Below is a small trained network, with its code and all its weights. Each question gives an input and a target symbol and asks what happens when units are switched off, that is, made to give their printed mean instead of their output.

import numpy as np


def w(rows, s, z=0):
    codes = np.array(rows[::2]) - 128.0
    scale = np.full(codes.shape[1], s)
    scale[-1] = z or s
    return codes * scale


def norm(h):
    return h / np.sqrt((h * h).mean(-1, keepdims=True) + 1e-5)


def f(y):
    return np.maximum(y, 0)


def softmax(a):
    e = np.exp(a - a.max(-1, keepdims=True))
    return e / e.sum(-1, keepdims=True)


def log_softmax(a):
    a = a - a.max(-1, keepdims=True)
    return a - np.log(np.exp(a).sum(-1, keepdims=True))


def net(x, mask):
    ids = ['αγδεζθστψω'.index(c) for c in x.split()]
    T = len(ids)
    res = E[ids] + P[:T]
    q, k, v = (norm(res) @ M[0].T for M in (Q, K, V))
    z = softmax(np.where(np.tri(T) > 0, q @ k.T / 3**0.5, -1e9)) @ v
    res = res + np.where(mask[0], z, O[0][:, -1]) @ O[0][:, :-1]
    y = f(norm(res) @ A[0][:, :-1].T + A[0][:, -1])
    res = res + np.where(mask[1:9], y, B[0][:, -1]) @ B[0][:, :-1]
    return log_softmax(norm(res)[-1] @ U[:, :-1].T + U[:, -1])


Q, K, V, O, A, B = {}, {}, {}, {}, {}, {}
E = w([
[85,209,115,126],'α',
[132,133,67,196],'γ',
[132,247,119,171],'δ',
[174,93,68,188],'ε',
[184,214,123,178],'ζ',
[136,252,136,171],'θ',
[151,150,163,95],'σ',
[54,180,185,67],'τ',
[2,53,82,97],'ψ',
[175,9,144,136],'ω',
],0.0068)
P = w([
[155,148,111,101],'0',
[162,210,142,137],'1',
[73,132,100,94],'2',
[130,111,140,178],'3',
[162,162,177,103],'4',
[20,163,12,124],'5',
[251,42,88,66],'6',
],0.017)
Q[0] = w([
[220,186,117,84],'H0',
[126,98,122,163],'H0',
[196,143,42,9],'H0',
],0.012)
K[0] = w([
[99,61,233,132],'H0',
[173,176,154,114],'H0',
[44,119,208,249],'H0',
],0.013)
V[0] = w([
[35,218,127,184],'H0',
[178,155,30,203],'H0',
[52,132,7,117],'H0',
],0.011)
O[0] = w([
[3,176,90,149,202],'H0',
[212,204,41,105,254],'H0',
[104,14,54,34,203],'H0',
],0.013,0.0057)
A[0] = w([
[165,38,176,76,180],'N0',
[101,10,89,99,107],'N1',
[79,160,183,191,3],'N2',
[133,223,113,120,107],'N3',
[83,84,4,83,147],'N4',
[66,109,192,242,50],'N5',
[123,101,75,50,167],'N6',
[203,120,221,118,166],'N7',
],0.015,0.008)
B[0] = w([
[210,126,100,208,155],'N0',
[217,71,89,116,170],'N1',
[141,4,157,103,137],'N2',
[143,8,120,188,172],'N3',
[74,166,166,127,252],'N4',
[55,70,141,145,142],'N5',
[47,168,185,104,212],'N6',
[91,159,207,110,152],'N7',
],0.013,0.017)
U = w([
[40,169,207,78,89],'α',
[117,204,75,41,172],'γ',
[89,163,78,166,95],'δ',
[175,165,101,105,211],'ε',
[162,128,80,150,109],'ζ',
[113,137,44,188,3],'θ',
[140,163,255,133,105],'σ',
[76,35,191,157,57],'τ',
[169,52,62,71,166],'ψ',
[169,131,182,159,191],'ω',
],0.016,0.0054)

Each question gives the input, a string of symbols that net reads in full, and the target symbol t.
The units are the heads (3 rows each of Q, K, V and O) and the neurons (one row each of A and B). Each row of codes is followed by its name. A weight is (code - 128) times the scale printed after its matrix; where a second scale follows, it is the last column's (O, A, B and U).
mask holds one flag per unit, heads first, then neurons. A switched-off unit (its flag False) gives its mean, the last column of its rows in O or B, instead of its output. The means were averaged over made-up inputs and are rounded, as every weight is.
A unit's drop is (log p(t) with every unit on - log p(t) with that unit switched off) / (log p(t) with every unit on - log p(t) with every unit switched off).
The circuit of an input: a set's keep is (log p(t) with only the set's units on - log p(t) with every unit switched off) / (log p(t) with every unit on - log p(t) with every unit switched off). Starting from all 9 units, units are removed one at a time, each time the one whose removal leaves the highest keep (on an exact tie, the one counted first), for as long as the keep stays at least 0.8.
units of the circuit, in order: the units of the circuit, biggest drop first
top k neurons: the k neurons with the biggest drops, biggest first
drop of u: that unit's drop, to one decimal
input γ γ ψ γ γ γ τ, target γ: top neuron : (N7)
input ω γ ω γ γ, target σ: top 2 neurons : (N7, N6)
input γ τ τ τ γ ε γ, target τ: units of the circuit, in order : (H0, N2)
input ε γ γ ε τ, target τ: top 3 neurons : (N3, N4, N6)
input γ γ τ ω, target γ: units of the circuit, in order : (H0, N3)
input δ τ ψ γ, target θ: top 3 neurons : (N6, N3, N7)
input ψ γ σ ψ, target ψ: units of the circuit, in order : (H0, N1)
input θ ω γ τ ζ θ ψ, target τ: units of the circuit, in order : (H0, N6)
input γ ε ω, target γ: top 3 neurons : (N7, N5, N2)
input γ ω τ θ ω δ γ, target θ: units of the circuit, in order : (H0, N3)
input τ γ γ δ ω σ σ, target δ: top 2 neurons : (N3, N1)
input ε δ γ γ γ γ ζ, target γ: top 2 neurons : (N1, N0)
input ω ψ γ τ τ ψ τ, target τ: drop of N2 : 0.2
input τ γ γ ζ, target τ: drop of H0 : 0.7
input ζ γ ε δ ω, target σ: drop of N3 : 0.0
input γ ε σ ζ, target γ: units of the circuit, in order : (H0)
